[.09, .08, .04, -.04, -.06, .05, .14, -.08, -.23, .00, -.08, .30, .15, .00, -.07, .12, .40, .11, -.13, .07, .02, -.01, .18, .14, .06] | C/Z34
[.13, .03, .09, .02, -.08, .00, .05, -.03, .00, .08, .01, .10, .09, .00, -.04, .07, .03, .12, .03, .01, .07, -.03, .11, -.06, .05] | R/z871
[.04, .05, -.16, -.12, -.10, .14, .15, -.09, -.17, .14, -.11, .37, .25, .12, -.08, .17, .23, .13, .02, .03, .07, .00, .26, -.08, .06] | U/z861
[.25, .10, -.05, -.15, -.12, -.03, -.13, -.22, -.03, .23, -.11, .18, .12, -.06, -.28, .10, .30, -.01, -.02, .03, .06, -.13, .38, -.30, .03] | A/z932
[.04, .08, .08, .41, .07, .00, .20, .01, -.10, -.17, .02, .04, .00, .02, .07, .01, -.04, .09, -.04, -.06, .28, .01, .16, .01, .03] | U/Z65
[.33, .00, .19, .24, -.14, .02, .11, .06, -.11, .09, .01, .17, .02, .01, -.13, .09, .06, .01, .05, .10, .02, -.07, .68, -.15, .07] | U/z861
[.08, -.07, -.05, .15, .00, .15, .14, .00, -.12, .11, -.06, .30, .04, .00, -.05, -.03, -.06, .05, .03, .03, .04, .12, -.11, .06, .05] | A/z84
[.17, -.02, .09, -.19, -.11, -.01, .35, -.09, -.03, .16, -.08, .12, .11, .01, -.13, .14, .20, .05, .01, .03, -.03, -.06, .24, -.19, .01] | R/z871
[.08, .06, .11, -.02, -.05, -.01, -.01, -.25, -.11, -.04, -.05, .10, .09, .03, -.04, .18, .28, .04, -.02, .02, .02, -.01, .14, -.27, -.01] | U/Z65
[-.05, .08, .12, .06, .00, .01, .04, -.14, -.11, -.16, .00, .17, .04, .14, .00, -.01, .15, .15, .05, -.02, .02, -.03, .20, -.04, .00] | A/z84
[.30, .10, .02, .00, -.05, .15, .18, .00, -.07, .52, -.14, .26, .13, -.01, -.32, .02, .33, -.02, .01, .20, .07, .03, .35, -.17, .03] | A/z932
[.18, .00, .05, .02, -.11, .03, .13, -.08, -.11, -.02, -.03, .24, -.05, -.09, -.09, .00, -.01, .05, .02, .01, .00, -.06, .28, -.20, .01] | U/z861
[.28, .08, .09, .29, -.12, -.01, -.17, -.08, -.07, -.01, -.05, .32, .03, -.05, -.20, .02, .12, .17, -.05, -.02, .06, -.04, .24, -.09, -.02] | A/z84
[.09, .10, .01, .08, -.06, .02, .26, -.24, -.16, .03, -.14, .51, .22, .05, -.05, .21, .32, .15, .02, -.01, .14, -.15, .34, -.06, .06] | R/z871
[.08, -.02, -.03, -.25, -.14, .08, -.03, -.02, -.03, .05, .02, .25, .01, .08, -.11, .09, -.05, .04, .09, .01, .06, -.06, .21, -.26, .03] | U/z861
[.06, .14, .09, -.02, -.05, .00, .00, -.12, -.07, -.07, -.10, .06, .07, -.01, -.01, .07, .25, .09, .03, -.02, .06, .04, .10, .19, -.01] | C/Z34
[.14, .21, .05, .29, -.10, -.04, .21, -.20, -.14, -.05, -.16, .11, .16, -.13, -.04, -.01, .37, -.02, -.08, .02, .05, -.03, .30, .08, .05] | A/z932
[.20, .06, .05, .02, -.05, .04, -.09, .02, -.07, .07, -.04, -.07, .09, -.05, -.28, .14, .35, .02, -.04, .07, .05, .01, .16, .12, -.08] | C/Z34
[.10, .09, .02, -.14, -.02, .04, -.11, -.07, -.07, .03, -.06, .16, .07, .03, -.09, .15, .20, .06, .04, .01, .01, -.05, .17, -.10, .04] | U/Z65
[.37, .14, .14, .39, -.09, -.04, .02, -.11, -.13, .05, .02, .02, .08, -.12, -.18, .02, .24, .03, -.06, .15, .11, -.07, .33, -.18, -.03] | A/z932
[.14, -.01, .08, -.23, .04, .07, -.06, -.07, -.13, .21, -.09, .27, .25, -.03, -.15, .13, .52, .05, .02, .03, .05, .06, -.02, .10, -.03] | C/Z34

[.12, .03, .02, .08, .01, -.01, .06, .00, .12, -.02, -.02, .02, -.03, -.09, -.01, .04, .05, -.05, .10, .04, -.06, -.04, .03, .11, -.01] | S/(65)
[.04, -.01, .04, -.07, -.10, .00, -.05, -.04, .01, -.04, .04, .01, .04, .02, -.04, -.03, .01, .13, .01, -.14, -.22, -.03, .12, -.03, -.01] | G/(55)
[.04, .06, .03, .07, .02, -.05, -.03, .04, .02, -.01, -.10, .02, .06, .05, .00, -.04, .09, .02, -.05, .01, -.05, .01, .02, .02, -.01] | G/(47)
[.00, .02, .07, -.06, .05, .00, -.04, .12, -.05, .04, .00, -.02, .02, .13, .09, -.03, .02, .08, -.10, -.13, -.14, .14, .04, .06, -.01] | G/(55)
[-.03, .03, .03, .00, .10, -.04, .01, .04, .10, .07, -.01, .11, .01, -.04, .10, .05, .07, -.06, .05, -.09, -.03, .01, .03, .06, .02] | S/(62)
[-.08, -.02, .01, .03, .03, .00, -.01, -.07, .04, .05, -.15, -.07, .03, -.01, -.05, -.04, .02, -.02, .04, .04, .13, .03, -.07, -.09, .00] | D/(57)
[-.05, .03, -.02, .01, -.06, .09, -.05, -.04, .11, .02, -.15, -.04, .07, -.06, .01, .04, .01, .11, .09, .13, -.16, -.01, .09, -.12, .02] | N/(49)
[-.07, .02, .02, -.03, .06, .03, -.04, .10, .03, .10, -.02, .06, -.01, .02, .09, .01, .06, -.01, -.04, -.10, -.13, .01, .05, .11, -.02] | S/(62)
[-.06, -.05, .05, -.04, .02, -.02, .05, -.10, -.06, .12, .02, -.08, .02, .01, -.06, -.04, -.02, -.04, .04, -.10, .14, .02, -.06, -.07, .01] | D/(58)
[-.06, -.03, -.05, .04, .03, .00, .00, -.03, .01, .04, -.11, -.01, -.02, -.05, -.04, .00, -.01, -.04, .03, .12, .14, .01, -.03, -.05, .03] | D/(57)
[-.01, -.04, -.05, -.04, -.01, .00, .02, -.08, -.04, -.07, .03, -.05, -.03, -.01, -.05, .00, -.06, -.01, .02, .08, .11, -.01, -.07, -.04, .01] | D/(58)
[.04, .02, .00, .07, -.01, -.03, -.01, .04, -.01, -.08, -.04, .00, .00, .06, .04, -.01, .04, .00, -.09, .03, -.03, -.01, .01, .01, .00] | G/(47)
[-.06, .01, .00, .02, .01, .00, .01, -.09, .00, .04, -.10, -.08, .01, .00, -.05, -.05, -.01, -.01, .05, .02, .05, .01, .00, -.06, .00] | D/(57)
[.01, .06, -.03, .06, .01, -.01, .00, .07, .17, .04, .05, .12, -.03, -.13, .07, .04, -.05, -.02, .03, .03, -.04, -.07, .06, .07, .01] | S/(62)
[-.09, .00, .01, .10, .09, .00, .02, -.01, .00, .06, -.16, -.07, -.03, .03, .01, -.06, .00, -.08, -.02, .04, .20, .03, -.07, -.03, .05] | D/(57)
[.06, .02, .03, -.05, -.01, .00, -.03, .06, -.08, -.12, .01, -.07, .07, .10, .04, .01, .06, .06, -.11, -.02, -.17, -.03, .01, -.02, -.01] | G/(55)
[.03, .02, .01, -.01, -.01, .00, .01, .02, .02, -.01, .04, .06, -.01, -.10, .03, .05, .04, -.01, .10, .01, -.12, -.04, .05, .02, -.03] | S/(62)
[.01, -.07, .00, -.10, .00, -.03, .04, -.08, -.08, -.08, .11, .02, .03, .04, .00, .03, -.07, -.05, -.11, -.04, .14, -.03, -.08, -.13, .00] | D/(58)
[.07, -.02, .03, -.07, .04, -.01, -.02, .07, .08, .06, .10, .18, .00, -.01, .08, .07, .02, -.03, .03, -.13, -.16, .01, .07, .11, -.03] | S/(62)
[.00, .03, .03, -.01, .06, -.01, .02, .03, .02, .08, .04, .03, -.02, -.01, .00, .00, .07, -.07, .03, -.08, -.02, .01, .00, .11, -.03] | S/(65)
[-.08, -.09, .05, -.11, -.03, .04, -.02, -.21, .06, .12, -.07, -.09, .05, -.04, -.06, -.03, -.01, .04, .08, -.16, -.02, -.01, .01, -.16, -.01] | N/(43)
[.03, .02, .00, .00, .02, .00, -.04, .05, .01, .03, -.06, .01, .04, .04, .00, -.03, .05, .00, -.05, .01, -.08, .02, .02, .04, -.04] | G/(47)
[-.02, .00, .03, -.05, -.03, .06, -.04, .02, -.03, -.01, -.09, -.09, .02, .03, .03, .00, .03, .10, .00, -.01, -.19, .01, .06, .01, -.03] | N/(49)
[.00, -.01, -.04, .01, -.01, -.02, .03, -.07, -.04, -.05, .00, -.05, .01, .01, -.07, -.04, -.06, -.02, -.01, .07, .11, .01, -.05, -.10, -.05] | D/(58)
[.00, .00, .03, -.01, .00, -.01, -.04, .02, .06, .01, .03, .13, .01, -.07, .04, .05, -.04, -.02, .01, -.08, -.11, -.02, .08, .02, -.01] | S/(62)
[.00, -.02, .06, -.10, .05, -.02, -.01, .01, .01, .13, .02, .04, .03, .04, .07, .00, .03, -.06, .01, -.19, -.05, .01, .01, .01, -.01] | S/(62)
[-.05, .01, .05, .00, .02, .01, .01, .02, -.02, .03, -.06, -.10, .01, .06, .04, .05, .03, .05, .03, -.01, -.02, .01, -.01, -.04, .03] | N/(43)
[.03, .02, .03, -.02, .03, .08, -.04, .09, .07, .07, .05, .10, .01, .00, .06, .03, .00, .01, -.03, -.10, -.13, .01, .06, .06, -.02] | S/(62)
[-.06, -.02, .00, .03, .07, -.02, -.01, .00, -.13, .03, -.19, -.12, .00, .12, -.05, -.10, .05, -.05, -.07, .07, .22, .04, -.11, -.05, .00] | D/(57)
[.05, .00, -.04, -.03, -.16, .09, -.12, -.04, -.06, .01, -.03, -.06, .01, .03, -.08, -.03, -.06, .20, -.01, .01, -.19, .02, .10, -.03, -.04] | G/(55)
[-.07, -.02, -.01, -.01, .06, -.03, .00, -.03, -.08, .00, -.11, -.05, -.02, .03, -.05, -.06, -.01, -.07, -.04, .03, .19, .04, -.12, -.06, .02] | D/(58)
[.06, .01, -.04, -.07, -.07, .04, -.06, .08, -.08, -.06, .04, -.01, .03, .06, .03, .00, -.03, .16, -.11, -.01, -.20, -.01, .10, -.05, -.02] | G/(55)
[-.04, -.02, -.02, -.02, -.03, .07, -.07, -.02, -.02, -.02, -.16, -.11, .04, -.03, -.02, .03, .02, .07, .01, .10, -.12, .01, .00, -.07, .00] | N/(49)
[-.04, -.03, -.04, -.01, .01, .02, -.02, -.03, -.08, -.03, -.08, -.09, -.02, -.02, .00, -.01, -.03, .02, -.03, .10, .10, .01, -.06, -.10, .05] | D/(58)
[-.06, -.06, .00, -.04, .02, .08, .00, .03, -.04, .09, -.15, -.10, .04, .02, .02, -.01, .04, .02, -.01, .07, -.06, .03, .02, -.04, .00] | N/(49)
[-.03, .04, .00, .01, .05, .03, .00, .10, -.03, -.09, -.09, -.10, .00, .05, .06, .01, .03, .05, -.04, .08, -.03, .02, -.03, -.01, .06] | N/(43)
[-.02, .01, .06, -.02, .01, .00, .02, .01, .07, .19, .10, .09, -.02, .00, .01, .00, -.06, -.02, .07, -.15, -.06, .01, .09, .09, -.04] | S/(62)
[-.01, .00, .12, -.15, .08, .00, -.04, .13, -.16, .06, -.02, -.07, .07, .20, .11, -.08, .05, .00, -.15, -.20, -.11, .00, -.04, -.03, .01] | G/(55)
[-.01, -.07, -.01, -.07, .00, .01, .00, -.07, -.08, -.05, .07, -.02, .00, -.03, -.01, .02, -.05, -.04, -.01, .05, .11, .01, -.07, -.08, .00] | D/(58)
[-.06, .02, -.02, .09, .03, .03, .00, .04, .01, -.03, -.14, -.08, -.02, .00, .05, .03, .05, .05, .01, .13, -.04, .02, -.08, -.03, .04] | N/(43)
[-.02, -.05, -.06, .03, -.05, -.05, .00, -.09, -.03, -.04, -.04, .01, .01, -.05, -.06, .01, -.06, -.01, -.02, .11, .18, -.01, -.04, -.15, .00] | D/(58)
[.00, -.06, -.01, -.09, .00, .03, .00, -.07, .02, .09, .07, -.01, -.03, -.03, -.07, .00, .02, -.07, .10, -.10, -.02, .00, .01, .06, -.03] | S/(65)

[.07, .06, .05, -.18, .00, .01, -.03, .08, -.03, -.16, -.02, .00, .00, -.13, .06, .07, -.01, -.02, .04, .18, .09, .10, -.07, .02, .02] | J/(255)
[.18, -.02, -.13, .07, .06, -.01, .08, -.07, .11, -.02, .02, -.04, -.04, -.03, -.17, .11, .07, -.06, .01, .19, .12, .08, .07, .02, -.01] | L/(252)
[-.06, -.01, .00, -.04, -.07, -.04, .02, .02, .00, -.06, .05, -.09, .11, -.10, -.03, .04, -.03, -.09, .01, .00, .15, .02, .01, .04, .05] | J/(248)
[-.17, .03, -.02, -.20, .02, .01, .02, .05, -.14, .26, -.13, -.18, .16, .00, .06, -.01, .10, -.26, -.10, .01, .23, -.11, .11, .05, .17] | J/(255)
[.09, .04, .09, .04, -.14, .00, -.08, .02, .01, -.17, .16, -.02, -.08, -.10, .01, .00, -.07, -.07, .02, .32, .12, .09, -.04, .02, .01] | J/(255)
